Below is a small trained network, with its code and all its weights. Each question gives an input and a target symbol and asks what happens when units are switched off, that is, made to give their printed mean instead of their output.

import numpy as np


def w(rows, s, z=0):
    codes = np.array(rows[::2]) - 128.0
    scale = np.full(codes.shape[1], s)
    scale[-1] = z or s
    return codes * scale


def f(y):
    return np.maximum(y, 0)


def softmax(a):
    e = np.exp(a - a.max(-1, keepdims=True))
    return e / e.sum(-1, keepdims=True)


def log_softmax(a):
    a = a - a.max(-1, keepdims=True)
    return a - np.log(np.exp(a).sum(-1, keepdims=True))


def net(x, mask):
    ids = ['ΔΘΞΨαβγεημστφ'.index(c) for c in x.split()]
    T = len(ids)
    res = E[ids] + P[:T]
    q, k, v = (res @ M[0].T for M in (Q, K, V))
    z = softmax(np.where(np.tri(T) > 0, q @ k.T / 4**0.5, -1e9)) @ v
    res = res + np.where(mask[0], z, O[0][:, -1]) @ O[0][:, :-1]
    y = f(res @ A[0][:, :-1].T + A[0][:, -1])
    res = res + np.where(mask[1:9], y, B[0][:, -1]) @ B[0][:, :-1]
    return log_softmax(res[-1] @ U[:, :-1].T + U[:, -1])


Q, K, V, O, A, B = {}, {}, {}, {}, {}, {}
E = w([
[154,118,167],'Δ',
[192,149,138],'Θ',
[231,154,119],'Ξ',
[215,153,143],'Ψ',
[225,153,144],'α',
[246,159,152],'β',
[133,99,165],'γ',
[171,87,27],'ε',
[208,101,19],'η',
[159,95,121],'μ',
[131,83,132],'σ',
[154,81,120],'τ',
[101,64,77],'φ',
],0.014)
P = w([
[81,247,105],'0',
[114,199,114],'1',
[133,169,131],'2',
[146,146,134],'3',
[154,126,142],'4',
[163,109,147],'5',
[171,93,152],'6',
[177,80,153],'7',
[185,67,162],'8',
[187,52,162],'9',
[196,44,165],'10',
[201,33,170],'11',
[207,23,174],'12',
[202,13,172],'13',
],0.011)
Q[0] = w([
[157,111,210],'H1',
[186,129,74],'H1',
[220,2,139],'H1',
[113,94,139],'H1',
],0.019)
K[0] = w([
[165,53,69],'H1',
[103,58,177],'H1',
[190,5,177],'H1',
[216,192,134],'H1',
],0.014)
V[0] = w([
[72,145,198],'H1',
[63,106,152],'H1',
[95,126,6],'H1',
[149,119,103],'H1',
],0.016)
O[0] = w([
[94,125,245,27],'H1',
[160,78,219,9],'H1',
[183,49,77,2],'H1',
[164,154,64,168],'H1',
],0.012,0.0076)
A[0] = w([
[252,148,167,113],'N1',
[132,172,102,73],'N2',
[125,69,66,146],'N3',
[60,65,97,254],'N4',
[90,170,72,73],'N5',
[148,197,166,72],'N6',
[112,147,116,39],'N7',
[192,130,150,170],'N8',
],0.012,0.0081)
B[0] = w([
[48,96,176,248],'N1',
[116,110,123,228],'N2',
[77,85,170,235],'N3',
[139,177,254,189],'N4',
[104,62,144,254],'N5',
[158,249,100,208],'N6',
[252,58,149,132],'N7',
[131,75,190,215],'N8',
],0.009,0.0074)
U = w([
[148,137,171,22],'Δ',
[52,165,79,229],'Θ',
[156,77,78,58],'Ξ',
[108,153,103,21],'Ψ',
[122,154,99,2],'α',
[193,199,62,145],'β',
[97,196,224,120],'γ',
[131,90,129,114],'ε',
[134,81,54,127],'η',
[188,127,123,181],'μ',
[171,149,244,80],'σ',
[236,79,202,219],'τ',
[49,75,222,206],'φ',
],0.011,0.0064)

Each question gives the input, a string of symbols that net reads in full, and the target symbol t.
The units are the heads (4 rows each of Q, K, V and O) and the neurons (one row each of A and B). Each row of codes is followed by its name. A weight is (code - 128) times the scale printed after its matrix; where a second scale follows, it is the last column's (O, A, B and U).
mask holds one flag per unit, heads first, then neurons. A switched-off unit (its flag False) gives its mean, the last column of its rows in O or B, instead of its output. The means were averaged over made-up inputs and are rounded, as every weight is.
A unit's drop is (log p(t) with every unit on - log p(t) with that unit switched off) / (log p(t) with every unit on - log p(t) with every unit switched off).
The circuit of an input: a set's keep is (log p(t) with only the set's units on - log p(t) with every unit switched off) / (log p(t) with every unit on - log p(t) with every unit switched off). Starting from all 9 units, units are removed one at a time, each time the one whose removal leaves the highest keep (on an exact tie, the one counted first), for as long as the keep stays at least 0.8.
circuit, biggest first: the units of the circuit, biggest drop first
k most important neurons: the k neurons with the biggest drops, biggest first
input Δ Δ Δ Δ η φ φ Δ Ψ γ Δ β φ Θ, target φ: circuit, biggest first => N1; N6
input β β Δ Δ Θ β φ φ φ β η φ α, target φ: 3 most important neurons => N1; N3; N8
input β Δ α β Δ Δ ε β Ψ α Δ Ψ, target γ: circuit, biggest first => H1
input Δ η Δ β τ β β β β Θ, target β: circuit, biggest first => H1; N1
input β β φ φ β η φ β, target φ: circuit, biggest first => N1; H1; N3
input Δ Δ Δ Δ γ Ψ, target γ: circuit, biggest first => H1; N6
input φ β φ Θ, target φ: circuit, biggest first => H1; N1; N3
input τ Θ α β φ φ β γ Ξ Θ β Ψ, target β: circuit, biggest first => H1; N3
input β β β α β β ε β φ ε, target φ: circuit, biggest first => N3; N4
input τ β β φ μ γ β β ε β β γ Δ γ, target γ: circuit, biggest first => H1; N5
input Ξ β Θ α Δ α β γ Ψ β Θ, target Θ: 2 most important neurons => N5; N4
input η β η, target η: circuit, biggest first => H1; N5
input β α α β η Θ μ φ η, target φ: circuit, biggest first => N3; H1; N1; N4
input β Δ Ψ β β γ Δ β Θ, target β: most important neuron => N3
input β φ α Δ φ Θ Ξ, target φ: 4 most important neurons => N1; N3; N8; N6
input Δ Θ β μ β γ β Ψ β Ξ, target Θ: 2 most important neurons => N5; N2
input Ξ γ β, target γ: 2 most important neurons => N6; N1
input β Δ β, target γ: 2 most important neurons => N1; N6
input β γ Δ Δ, target γ: 2 most important neurons => N6; N5
input η β β α ε φ φ Ξ, target φ: most important neuron => N1
input β τ β φ, target φ: 2 most important neurons => N4; N3
input β μ η η φ β β Δ β η α β β, target β: 2 most important neurons => N3; N6
